Below is a small trained network, with its code and all its weights. Each question gives an input and a class and asks what happens when units are switched off, that is, made to give their printed mean instead of their output.

import numpy as np


def w(rows, s, z=0):
    codes = np.array(rows[::2]) - 128.0
    scale = np.full(codes.shape[1], s)
    scale[-1] = z or s
    return codes * scale


def f(y):
    return y / 2 * (1 + np.tanh(0.7978845608 * (y + 0.044715 * y**3)))


def log_softmax(a):
    a = a - a.max(-1, keepdims=True)
    return a - np.log(np.exp(a).sum(-1, keepdims=True))


def net(x, mask):
    res = np.array(x, float).reshape(1, 7) / 4 @ E
    y = f(res @ A[0][:, :-1].T + A[0][:, -1])
    res = res + np.where(mask, y, B[0][:, -1]) @ B[0][:, :-1]
    return log_softmax(res[-1] @ U[:, :-1].T + U[:, -1])


A, B = {}, {}
E = w([
[47,141,34,193,140,31,179,54],'x0',
[104,48,222,87,153,132,243,127],'x1',
[84,255,196,77,82,160,116,17],'x2',
[133,92,155,246,90,44,29,94],'x3',
[64,64,130,103,143,33,126,66],'x4',
[99,155,180,45,240,121,62,163],'x5',
[110,127,114,83,46,80,222,117],'x6',
],0.0086)
A[0] = w([
[152,100,186,186,13,91,129,138,125],'neuron 1',
[123,128,96,210,125,88,54,190,166],'neuron 2',
[110,46,79,122,98,128,225,165,149],'neuron 3',
[87,156,92,170,140,124,55,133,2],'neuron 4',
[74,129,106,211,87,133,186,170,230],'neuron 5',
[131,113,244,136,165,126,110,97,144],'neuron 6',
[137,133,61,251,173,108,82,165,157],'neuron 7',
[199,140,96,119,145,242,153,199,141],'neuron 8',
[76,191,95,73,182,118,173,34,75],'neuron 9',
[187,121,106,174,177,115,106,183,42],'neuron 10',
],0.011,0.0046)
B[0] = w([
[124,156,86,143,70,129,153,104,203],'neuron 1',
[188,143,127,104,61,106,174,129,234],'neuron 2',
[145,41,145,101,117,120,171,153,202],'neuron 3',
[172,64,130,127,99,106,155,128,180],'neuron 4',
[175,129,134,144,109,151,131,110,199],'neuron 5',
[108,111,156,129,106,175,113,209,181],'neuron 6',
[146,107,117,119,110,145,247,78,250],'neuron 7',
[87,190,152,133,123,186,67,171,241],'neuron 8',
[75,164,95,168,76,103,118,127,199],'neuron 9',
[133,205,136,147,137,94,126,111,184],'neuron 10',
],0.012,0.015)
U = w([
[101,131,177,113,138,254,60,215,188],'0',
[168,64,91,130,107,127,195,78,159],'1',
[158,116,74,136,214,123,71,82,2],'2',
[103,62,147,45,186,55,122,170,82],'3',
[104,212,50,172,106,142,111,76,225],'4',
],0.0096,0.0047)

Each question gives the input, the list of numbers given to net, and the class t.
The units are the neurons (one row each of A and B). Each row of codes is followed by its name. A weight is (code - 128) times the scale printed after its matrix; where a second scale follows, it is the last column's (A, B and U).
mask holds one flag per neuron, in row order. A switched-off neuron (its flag False) gives its mean, the last column of its row in B, instead of its output. The means were averaged over made-up inputs and are rounded, as every weight is.
A unit's drop is (log p(t) with every unit on - log p(t) with that unit switched off) / (log p(t) with every unit on - log p(t) with every unit switched off).
The circuit of an input: a set's keep is (log p(t) with only the set's units on - log p(t) with every unit switched off) / (log p(t) with every unit on - log p(t) with every unit switched off). Starting from all 10 units, units are removed one at a time, each time the one whose removal leaves the highest keep (on an exact tie, the one counted first), for as long as the keep stays at least 0.8.
circuit, biggest first: the units of the circuit, biggest drop first
most important unit: the unit with the biggest drop
k most important neurons: the k neurons with the biggest drops, biggest first
drop of u: that unit's drop, to one decimal
input [0,-3,-2,-8,-3,-4,8], class 0: most important unit : neuron 8
input [-3,2,-8,5,-7,0,-5], class 4: 3 most important neurons : (neuron 8; neuron 10; neuron 3)
input [3,-7,-3,-7,-4,2,3], class 0: 2 most important neurons : (neuron 8; neuron 1)
input [6,8,5,-7,-4,-3,-1], class 4: 2 most important neurons : (neuron 9; neuron 7)
input [6,3,4,-2,3,-5,-4], class 4: 2 most important neurons : (neuron 9; neuron 7)
input [3,0,1,-2,6,5,0], class 4: 2 most important neurons : (neuron 9; neuron 3)
input [-5,-4,0,-1,8,4,1], class 3: 2 most important neurons : (neuron 8; neuron 5)
input [-4,2,-4,-6,4,4,2], class 0: 2 most important neurons : (neuron 8; neuron 7)
input [-5,3,6,2,4,0,4], class 0: 2 most important neurons : (neuron 6; neuron 7)
input [-3,-2,-3,7,-6,6,-8], class 1: 2 most important neurons : (neuron 7; neuron 2)
input [-5,-6,6,4,-8,2,7], class 0: 3 most important neurons : (neuron 7; neuron 9; neuron 10)
input [3,8,6,-8,7,2,-2], class 4: 2 most important neurons : (neuron 9; neuron 8)
input [6,0,3,-6,4,3,8], class 4: 2 most important neurons : (neuron 9; neuron 7)
input [7,7,7,-4,5,5,5], class 4: circuit, biggest first : (neuron 9)
input [8,-7,-2,6,-2,5,6], class 1: drop of neuron 8 : 0.0
input [0,2,-6,-7,2,-3,-7], class 0: drop of neuron 8 : 0.4
input [5,-8,-3,-5,-5,-6,-4], class 1: drop of neuron 7 : 1.2
input [6,3,5,-8,4,1,-2], class 4: drop of neuron 9 : 0.8
